Below are the code and all the weights of a small trained network. Each question names an input and a class and asks about switching units off, where a switched-off unit gives its printed mean instead of its output.

import numpy as np


def w(rows, s, z=0):
    codes = np.array(rows[::2]) - 128.0
    scale = np.full(codes.shape[1], s)
    scale[-1] = z or s
    return codes * scale


def f(y):
    return np.maximum(y, 0)


def log_softmax(a):
    a = a - a.max(-1, keepdims=True)
    return a - np.log(np.exp(a).sum(-1, keepdims=True))


def net(x, mask):
    res = np.array(x, float).reshape(1, 3) / 4 @ E
    y = f(res @ A[0][:, :-1].T + A[0][:, -1])
    res = res + np.where(mask, y, B[0][:, -1]) @ B[0][:, :-1]
    return log_softmax(res[-1] @ U[:, :-1].T + U[:, -1])


A, B = {}, {}
E = w([
[106,242,68,159],'x0',
[250,109,73,89],'x1',
[82,79,27,119],'x2',
],0.012)
A[0] = w([
[213,192,253,82,99],'n0',
[127,208,98,179,171],'n1',
[162,76,48,119,118],'n2',
[131,188,74,124,22],'n3',
[32,96,152,93,28],'n4',
[154,2,98,118,134],'n5',
[39,115,43,95,213],'n6',
[106,121,105,116,137],'n7',
[90,222,125,136,133],'n8',
[170,181,206,157,213],'n9',
[115,93,184,110,42],'n10',
[76,117,77,118,190],'n11',
[128,234,157,159,160],'n12',
[182,91,86,73,162],'n13',
[125,67,189,137,56],'n14',
[163,38,117,122,119],'n15',
[160,93,84,100,137],'n16',
[86,116,145,152,183],'n17',
[248,161,87,112,13],'n18',
[69,122,72,114,2],'n19',
[221,150,94,126,204],'n20',
[165,189,214,164,124],'n21',
[130,185,152,178,161],'n22',
[158,71,107,77,145],'n23',
[31,92,156,171,112],'n24',
[125,73,185,131,75],'n25',
[19,87,160,165,85],'n26',
[132,218,148,248,172],'n27',
[146,252,30,153,117],'n28',
[106,204,49,120,79],'n29',
[48,157,193,182,201],'n30',
[82,177,133,171,124],'n31',
[211,176,237,131,229],'n32',
[91,114,84,146,188],'n33',
[103,189,172,159,149],'n34',
[119,30,205,93,218],'n35',
[45,89,143,136,235],'n36',
],0.012,0.0073)
B[0] = w([
[144,148,151,54,218],'n0',
[71,106,105,167,207],'n1',
[128,41,137,171,198],'n2',
[235,112,241,23,161],'n3',
[182,107,211,65,177],'n4',
[140,66,108,167,218],'n5',
[156,129,145,103,230],'n6',
[140,116,134,89,151],'n7',
[163,76,119,152,201],'n8',
[87,114,108,155,216],'n9',
[71,175,108,150,157],'n10',
[157,129,189,87,193],'n11',
[132,87,133,183,211],'n12',
[127,86,134,145,209],'n13',
[70,237,71,143,172],'n14',
[145,53,144,168,192],'n15',
[134,94,117,157,183],'n16',
[65,121,92,160,186],'n17',
[85,255,98,50,197],'n18',
[60,214,53,150,151],'n19',
[153,106,156,117,222],'n20',
[166,116,138,176,200],'n21',
[122,62,137,193,186],'n22',
[119,68,116,155,192],'n23',
[162,197,135,68,214],'n24',
[104,215,115,113,172],'n25',
[150,178,177,52,216],'n26',
[129,104,121,165,223],'n27',
[96,192,112,61,237],'n28',
[116,199,129,55,194],'n29',
[114,92,110,149,248],'n30',
[112,100,104,191,188],'n31',
[109,237,69,54,242],'n32',
[191,138,190,88,185],'n33',
[121,90,123,174,196],'n34',
[180,162,161,50,247],'n35',
[48,187,74,104,229],'n36',
],0.0095,0.014)
U = w([
[33,169,35,99,138],'0',
[201,122,201,56,78],'1',
[107,49,105,251,250],'2',
],0.018,0.0013)

Each question gives the input, the list of numbers given to net, and the class t.
The units are the neurons (one row each of A and B). Each row of codes is followed by its name. A weight is (code - 128) times the scale printed after its matrix; where a second scale follows, it is the last column's (A, B and U).
mask holds one flag per neuron, in row order. A switched-off neuron (its flag False) gives its mean, the last column of its row in B, instead of its output. The means were averaged over made-up inputs and are rounded, as every weight is.
A unit's drop is (log p(t) with every unit on - log p(t) with that unit switched off) / (log p(t) with every unit on - log p(t) with every unit switched off).
The circuit of an input: a set's keep is (log p(t) with only the set's units on - log p(t) with every unit switched off) / (log p(t) with every unit on - log p(t) with every unit switched off). Starting from the 12 units with the biggest drops (on a tie, the unit counted first), units are removed one at a time, each time the one whose removal leaves the highest keep (on an exact tie, the one counted first), for as long as the keep stays at least 0.8.
units of the circuit, in order: the units of the circuit, biggest drop first
top k neurons: the k neurons with the biggest drops, biggest first
drop of u: that unit's drop, to one decimal
input [7,8,-7], class 0: units of the circuit, in order => (n18)
input [1,6,0], class 0: top 2 neurons => (n18; n35)
input [6,2,3], class 1: top 2 neurons => (n3; n36)
input [6,8,-8], class 0: top 2 neurons => (n18; n32)
input [-8,-8,-3], class 0: top 2 neurons => (n14; n36)
input [6,4,1], class 1: top 3 neurons => (n3; n36; n32)
input [7,0,-7], class 2: top 2 neurons => (n12; n22)
input [-2,-7,5], class 1: top 2 neurons => (n4; n26)
input [7,8,2], class 1: top 3 neurons => (n3; n20; n36)
input [-2,-7,7], class 1: drop of n4 => 0.2
input [-1,6,2], class 2: drop of n29 => 0.0
input [7,6,6], class 1: drop of n3 => 0.7
